Below is a small trained network, with its code and all its weights. Each question gives an input and a class and asks what happens when units are switched off, that is, made to give their printed mean instead of their output.

import numpy as np


def w(rows, s, z=0):
    codes = np.array(rows[::2]) - 128.0
    scale = np.full(codes.shape[1], s)
    scale[-1] = z or s
    return codes * scale


def f(y):
    return y / 2 * (1 + np.tanh(0.7978845608 * (y + 0.044715 * y**3)))


def log_softmax(a):
    a = a - a.max(-1, keepdims=True)
    return a - np.log(np.exp(a).sum(-1, keepdims=True))


def net(x, mask):
    res = np.array(x, float).reshape(1, 4) / 4 @ E
    y = f(res @ A[0][:, :-1].T + A[0][:, -1])
    res = res + np.where(mask, y, B[0][:, -1]) @ B[0][:, :-1]
    return log_softmax(res[-1] @ U[:, :-1].T + U[:, -1])


A, B = {}, {}
E = w([
[5,145,156],'x0',
[168,146,226],'x1',
[139,228,110],'x2',
[129,129,130],'x3',
],0.014)
A[0] = w([
[73,158,165,165],'N1',
[97,110,8,255],'N2',
[32,134,161,185],'N3',
[156,198,128,223],'N4',
[120,16,151,254],'N5',
[55,134,127,148],'N6',
],0.014,0.0096)
B[0] = w([
[59,163,153,206],'N1',
[132,104,30,254],'N2',
[50,108,141,244],'N3',
[155,198,129,224],'N4',
[152,9,164,252],'N5',
[36,116,110,198],'N6',
],0.015,0.014)
U = w([
[198,52,72,42],'0',
[72,57,102,41],'1',
[187,177,27,105],'2',
[65,173,63,225],'3',
[227,87,240,254],'4',
[86,87,255,73],'5',
[218,210,193,224],'6',
[74,204,211,82],'7',
],0.0087,0.0019)

Each question gives the input, the list of numbers given to net, and the class t.
The units are the neurons (one row each of A and B). Each row of codes is followed by its name. A weight is (code - 128) times the scale printed after its matrix; where a second scale follows, it is the last column's (A, B and U).
mask holds one flag per neuron, in row order. A switched-off neuron (its flag False) gives its mean, the last column of its row in B, instead of its output. The means were averaged over made-up inputs and are rounded, as every weight is.
A unit's drop is (log p(t) with every unit on - log p(t) with that unit switched off) / (log p(t) with every unit on - log p(t) with every unit switched off).
The circuit of an input: a set's keep is (log p(t) with only the set's units on - log p(t) with every unit switched off) / (log p(t) with every unit on - log p(t) with every unit switched off). Starting from all 6 units, units are removed one at a time, each time the one whose removal leaves the highest keep (on an exact tie, the one counted first), for as long as the keep stays at least 0.8.
circuit, biggest first: the units of the circuit, biggest drop first
most important unit: the unit with the biggest drop
top k neurons: the k neurons with the biggest drops, biggest first
drop of u: that unit's drop, to one decimal
input [4,3,2,1], class 7: top 2 neurons : [N5, N2]
input [-3,1,-3,-2], class 4: circuit, biggest first : [N2, N3]
input [-3,-1,1,-8], class 2: top 2 neurons : [N5, N3]
input [1,5,3,8], class 7: circuit, biggest first : [N5, N2]
input [-4,2,2,-4], class 6: most important unit : N2
input [-3,1,1,3], class 6: circuit, biggest first : [N2, N5, N3]
input [0,-6,0,5], class 0: circuit, biggest first : [N1, N2]
input [4,7,1,4], class 7: circuit, biggest first : [N5, N1]
input [-3,5,1,-5], class 6: circuit, biggest first : [N5, N2, N3]
input [2,7,1,7], class 7: circuit, biggest first : [N5, N2]
input [0,-2,-1,6], class 0: circuit, biggest first : [N3, N1]
input [-7,3,0,6], class 4: top 2 neurons : [N2, N1]
input [-7,-3,1,3], class 2: circuit, biggest first : [N5, N3]
input [-2,6,1,0], class 6: most important unit : N5
input [-1,6,-2,5], class 4: circuit, biggest first : [N3, N6]
input [-2,0,6,-2], class 2: top 3 neurons : [N5, N1, N3]
input [-5,2,1,3], class 6: top 2 neurons : [N2, N5]
input [4,1,-8,-6], class 5: top 2 neurons : [N2, N5]
input [-6,-2,3,2], class 2: drop of N5 : 0.3
input [-5,2,-2,5], class 4: most important unit : N2
input [3,6,5,6], class 7: drop of N2 : 0.1
input [0,-6,-2,6], class 0: drop of N3 : 0.2
input [8,2,7,3], class 7: top 2 neurons : [N2, N1]
